How the units are linked:
GD ε JQ
GD φ NS
GD π BL
TG ε FQ
TG φ BF
TG π QD
JZ ε HZ
JZ φ DQ
JZ π BT
NS ε ML
NS φ GD
NS π RT
NH ε ZZ
NH φ ZN
NH π JF
LB ε ZF
LB φ QN
LB π LT
DT ε ZN
DT φ ZZ
DT π DG
BT ε JZ
BT φ CT
BT π TM
HZ ε NJ
HZ φ DH
HZ π JZ
SZ ε DH
SZ φ NJ
SZ π CG
CG ε SZ
CG φ JF
CG π ZN
LT ε LB
LT φ DM
LT π SR
QN ε DM
QN φ LB
QN π BG
ZF ε DP
ZF φ BG
ZF π LB
BG ε QN
BG φ ZF
BG π ZH
JT ε ZH
JT φ JC
JT π NZ
JF ε NH
JF φ CG
JF π NJ
QD ε TG
QD φ DZ
QD π TN
DH ε DQ
DH φ HZ
DH π SZ
BL ε GD
BL φ ML
BL π PN
NJ ε JF
NJ φ SZ
NJ π HZ
ZZ ε MF
ZZ φ DT
ZZ π NH
DM ε HL
DM φ LT
DM π QN
GG ε DG
GG φ TZ
GG π PQ
TM ε BT
TM φ HQ
TM π FQ
DQ ε CT
DQ φ JZ
DQ π DH
CT ε HQ
CT φ BT
CT π DQ
HQ ε HM
HQ φ TM
HQ π CT
NG ε SR
NG φ TN
NG π DZ
DP ε JC
DP φ ZH
DP π ZF
PN ε BL
PN φ NZ
PN π JC
DG ε DT
DG φ MF
DG π GG
PM ε RT
PM φ PQ
PM π TZ
FQ ε TM
FQ φ HM
FQ π TG
PQ ε GG
PQ φ PM
PQ π JQ
BF ε DZ
BF φ TG
BF π HM
HL ε TN
HL φ SR
HL π DM
JC ε PN
JC φ JT
JC π DP
ML ε NZ
ML φ BL
ML π NS
TN ε QD
TN φ NG
TN π HL
ZN ε CG
ZN φ NH
ZN π DT
DZ ε NG
DZ φ QD
DZ π BF
MF ε TZ
MF φ DG
MF π ZZ
RT ε NS
RT φ JQ
RT π PM
NZ ε JT
NZ φ PN
NZ π ML
SR ε LT
SR φ HL
SR π NG
HM ε BF
HM φ FQ
HM π HQ
ZH ε BG
ZH φ DP
ZH π JT
JQ ε PQ
JQ φ RT
JQ π GD
TZ ε PM
TZ φ GG
TZ π MF

The rows follow the links: the fewer symbols apart two units are, the more alike their rows tend to be.

Each row is also shifted at random along 9 hidden directions that mean nothing.

Some units, each with a row of numbers:
TN
-347    98   105   -91  -260  -335  -207  -167     0  -197   435   -15   344   -60  -370    52   277   283    75   -92    72    43  -408  -480   315  -311     4     5  -190  -357    93   221   -79   149   231  -506   541   229   479    70   330   152   525   416   -45   478
CT
  76    56  -166   161   -44  -193  -219   -86  -387  -156   166   -39  -116   233  -318     1   110   131   133  -501   231    90  -267  -125   306  -178   -11   118  -276  -174   209   -35  -145  -355  -172  -115   127  -118    65  -188    17    67    49   126    56   213
NZ
 823    45  -181    99    98   416  -202    70  -655   527   477    73  -409   125   -94   122    29  -117    28  -525   185  -189  -197    58   403    91  -422   286   -18  -569   -43    80   -63   -42  -296   214  -148    97  -196  -151  -124  -148   -76    69   -29   -96
ZF
 152  -298  -238    80   272   114  -302   225   135  -836  -598   -68    85  -241  -259   278   174  -303  -102   205  -163   -67   144   -26  -248   -15   155   109   -32   254  -300    66   416  -385   -42   175  -361  -310  -435   138   357    31  -119   220   236  -183
BT
-218    -7    70  -167    74   279   221   333   266    85    -5   103   468  -327   267    64   130  -153   -89   393  -294   -42    71  -221  -277    11   180    55   417   324  -428   318   104   178   126   -27    73    76   -61   225   148   -75   106   -21   -78    89
JC
-370  -128   327   -98  -156     6  -397  -412   289    27  -305   -11    21    79   122    62  -120    -1  -146   -74   489    21   379   308    87   -38  -335  -362  -224  -456   277   162     5   382   225  -208    70  -102    77   230    -7     1   235   -35     5   131
HQ
  64  -142     8   439   -34     7   -34    15  -281   132    20  -115  -218    23  -445   216   153   -87   202  -121   -60  -183  -497  -163   165  -289     9   228  -270  -151   105   175    19  -276    56   129   -29  -293  -215  -111    95   172    63   275    -3   419
TM
-187  -106   356    95  -151  -234   460   -20   494   317  -208   -93   420  -417   -25    68   138    42    23   648  -595  -176  -401   114  -310  -202   224   -40   121   265  -143   -61  -183   332   446   164   220   135   174   206    70   207    31   191  -241   432
NJ
-487   102    26    37    64   323  -147   186    -5   350   -65   107   315    54    83    -3    42  -185  -156    16   257   215   382   -58  -101   -26   -90   -79   190    40  -294   665    -4    81   -92  -213   -90  -232  -154   148    48  -243   302  -190    48  -108
ZZ
-318   227  -459    88   -60  -339   -14    20   -95   177   485   -86    -9   209  -341  -259   137    55  -151    62   -50   360   -34  -273  -108    14    64  -216   -24   487    -5   -47  -106  -338  -342  -185    12   248   209  -353   -94  -139   -24   -67    51  -699
DG
 412    72    26    49    11    36   191    33   226   417    31   142  -162    16   204   -82  -270   -87   -95   304  -138    23   123   -18  -140   219   -67  -246     9   -17     5    18    40   349   -71   159   -49    74    45  -162  -292  -221    47  -288  -117  -282
JZ
 228   -98   -10   167  -197  -505   119   -89   198   150   -61  -189   288  -221  -508    15   248    70   -84   246  -462   -83  -489   361  -168  -332   -69    17    12    51  -179  -303  -389    13    80   321   112   356    94   112   -74   191  -195   366  -198   184
QD
-296  -290   158  -230    11   113    70  -106    93  -413  -326  -146  -109  -147   303    88    82   -10    43   -42  -104  -322    22   353  -114    34   201   157   131   206   162  -488    23  -192   275   250   -93    -6  -170   187    65   284  -503    78    -6   213
CG
 855   -73  -149   -71   272   -33   -26   137   172  -921  -261    46  -247    36     9     8  -344   -51    76   219   -47    93   319  -253  -151   151    15   -66  -160  -211  -164   -51   606    67  -273     2  -179    -7  -200   -29    55   -95   -34  -105   155  -123
PM
-117   -22   251   163  -214  -325   348  -111   219   131   -29  -112  -132    51   -81   -96  -229   107   203   272  -234   -83  -209    22  -127  -248    24   -67  -185  -154   187  -143   -88   201   151   165    92    32    34   -25  -268   158  -124     2  -221   458
BL
 102  -322  -277   276  -110    15  -535   -11    11  -192    64   -80  -136    12  -475   238   209  -302  -153   -51    39  -144  -158  -219   -76  -261  -238  -135  -287  -288   -20   352   144  -186  -149    66   -71   -44  -290   -71    32  -110    82   366   -33   178
RT
 142   -53   137    46   -73   191    33   -13   -41   186    23   107  -447   115   193    47  -326   -80    99   -28    82  -218   140   -39    40    62  -119    -9  -136  -401   222    73   124   221    22   171  -114  -125  -203   -58  -269  -105   -36  -141   -72   154
JF
-297    49   238   294   -69   107    -5  -108    88   859   360  -172  -183   -30  -480    67   -53  -268  -106   585   -79   -74   -25  -219   -46  -194  -476  -262  -124  -351  -154   641   424   527   181  -154   -96   121   -30    49    68   -11   412   145   -91  -366
PQ
-456   161   -41    13   -83   224    29    46   247   486   -42   282  -123    84   411  -148  -257  -178  -189   258     4   121   437  -101  -208   393   123  -382    79   348   149   241    -4   217   -18   -32  -135  -162    37  -211  -222  -422   228  -449    37  -590
FQ
  33   -26    49   -92   -42    57    -5  -103   163   379   266    70    55  -262   171    63   131   -69  -191   210  -240  -182  -157   -67   -46   186    27  -134   115   159    78  -115   -62   237   222    20   147   291   233   -94    42   -42    85    73   -78  -229

From each start, follow one symbol. Which unit do you reach?
Answers are names.
start  492    24    46   268   -30    -3   171   165  -154   160   255    14  -198   -79  -395   162   -79   -43   204   229  -312  -243  -434  -336   121  -197  -104   229  -145  -484  -151   224   222   222    31   165     9    50   -93   -45    -9    -4   157   265   -92   311
π
NS
start -915   329    35  -105    48    17    17   -77  -473   256   179   -64   -28   170  -120  -151   114   190    83  -248   267   152    89   158   359   107    41   215   142   266   144   -87   -76  -241   114  -228   -87  -137   188    48   242   167    28   -26   236  -524
ε
DM
start  313  -168    16  -309    62   425   161   -69   -89   280   518  -186  -185   157   530  -114   -98   -36     6  -250   209  -168   165    50  -120  -111  -321    26   249  -189   -83   -76    22    51  -267    39    28   440  -262    66  -361    89  -502  -207  -260   309
π
ZZ
start  317  -151     1    67    65   301  -132   -35   133    86    57    60  -494   129   264    57  -329  -261   -48   121   152   -97   306  -258  -118   157  -183  -289  -207  -269   164   254   423   207  -112   -13  -177   -94  -234  -209  -219  -220    59  -241   -33  -120
φ
GG
start   49   -66   162   152   190    76     6  -100  -180  -128  -467  -126  -334    49  -113    98  -131   -34   127   -77    94   -90   138   421   136   116   -44   170  -134   -38   162  -271   216  -141   120   209  -368  -322  -209    82   152   218  -215    -9   179  -245
π
ZH
start  105   262   357  -165   107   249   466    70  -216   678   155    44   330    58   504  -173   -76   238   181  -291   206   119    24   226   182     9     7   219   293   -41  -149    84  -357   253    29  -105   192     3   181   137  -138   116    10  -288  -131   410
φ
JC
start   81    88   -82  -307   -67   181   -48   130  -269  -314   211   211  -279   174   232   -71  -233    79    99  -270   161  -100   230  -187   200   186   -58   149    86  -432    62   -44   156    94  -135     6   -73    65   -61    35  -147  -179   -67  -125    50    14
φ
GD
start -370   307  -182    -8   -39   -23  -164   237  -139  -125   -95   369   447   -71    45     1   231    83   -28  -183    44   235   -53  -272   191   172   404    88   126   311   -41   265  -258  -169    36  -240   170  -336   291   -87   252  -278   498   -24   215  -100
ε
SR
start  160   107  -192  -165   207   379  -249    23   -90   621   678    18   200  -113   143     5   297  -173  -336   -22   197   197    73  -387    63   183  -224  -217   201   254  -270   424   122   121  -193  -465   194   356   198  -149   201  -188   319   -55    34  -579
ε
JC
start  273  -199   -83   179  -325  -581  -320  -508   360    -2  -329     8  -458   162  -134   -45  -236    69  -203    -7    -7   -77    13   558   -91   166  -213  -522  -502  -196   647  -650  -329   123    19   375   -53   143   182  -295  -490  -108  -173   -11  -101  -286
π
GD
start -257   212   120   289    -7  -239   195     9  -117   190  -114  -106    -7   197  -371  -124  -149   122   201    83    63   204   -40    75    60  -194   -16    53  -150   -37    15   139    -6   -28   -28   -63   -57  -244    36     9     6   118   126   -50    46    -6
ε
DH
start -293    94   164  -533   -56   295  -417    74  -199  -426     6   210   655     6   318    44   191   214    -6  -661   646   115   338    -7   336  -180  -200   237   306  -633  -295   473  -222   156   -14  -427   341    -4    56   557   186   -46   348    94    14   748
ε
ZF
start -135    75   368   170   146   563   303    64  -406  1045   167  -114   161   215   389   -57   -37     6   220  -485   465    88    33   246   134  -283  -146   247   238   -60  -139   552  -338   -44  -110  -101    40  -331  -289   129  -170   141   -59  -352  -172   638
π
SZ
start  956   -65   -65   193   379    26   271     5   192     8   176  -134  -256  -105   111    13  -124  -129    65   383  -175   118  -125  -443  -176   174   142  -190  -242   363    -7    -8   529    49  -133  -193    58   110    71  -398   115    72    73  -176    43  -244
π
DH
start  552   113   248   419   117   -12    32   -38   -66   451   -77    42    71   -27  -258   136   -64     5   115    70    53    82  -263  -123   206   -94  -134   -22  -287  -277   -66   443    74   294   107  -138   114  -258   134   -65   136    16   527    45    24   238
ε
BG
start  -39   287  -172   279  -216    40  -109   166  -526   791   727    50   -10   162  -662     2   119   -21    -2  -114     8   -28  -343  -308   314  -324  -477   200    27  -621  -271   625  -142   151  -219   -26    22   170    13   -43   -88  -208   346   290  -127     3
φ
ZZ
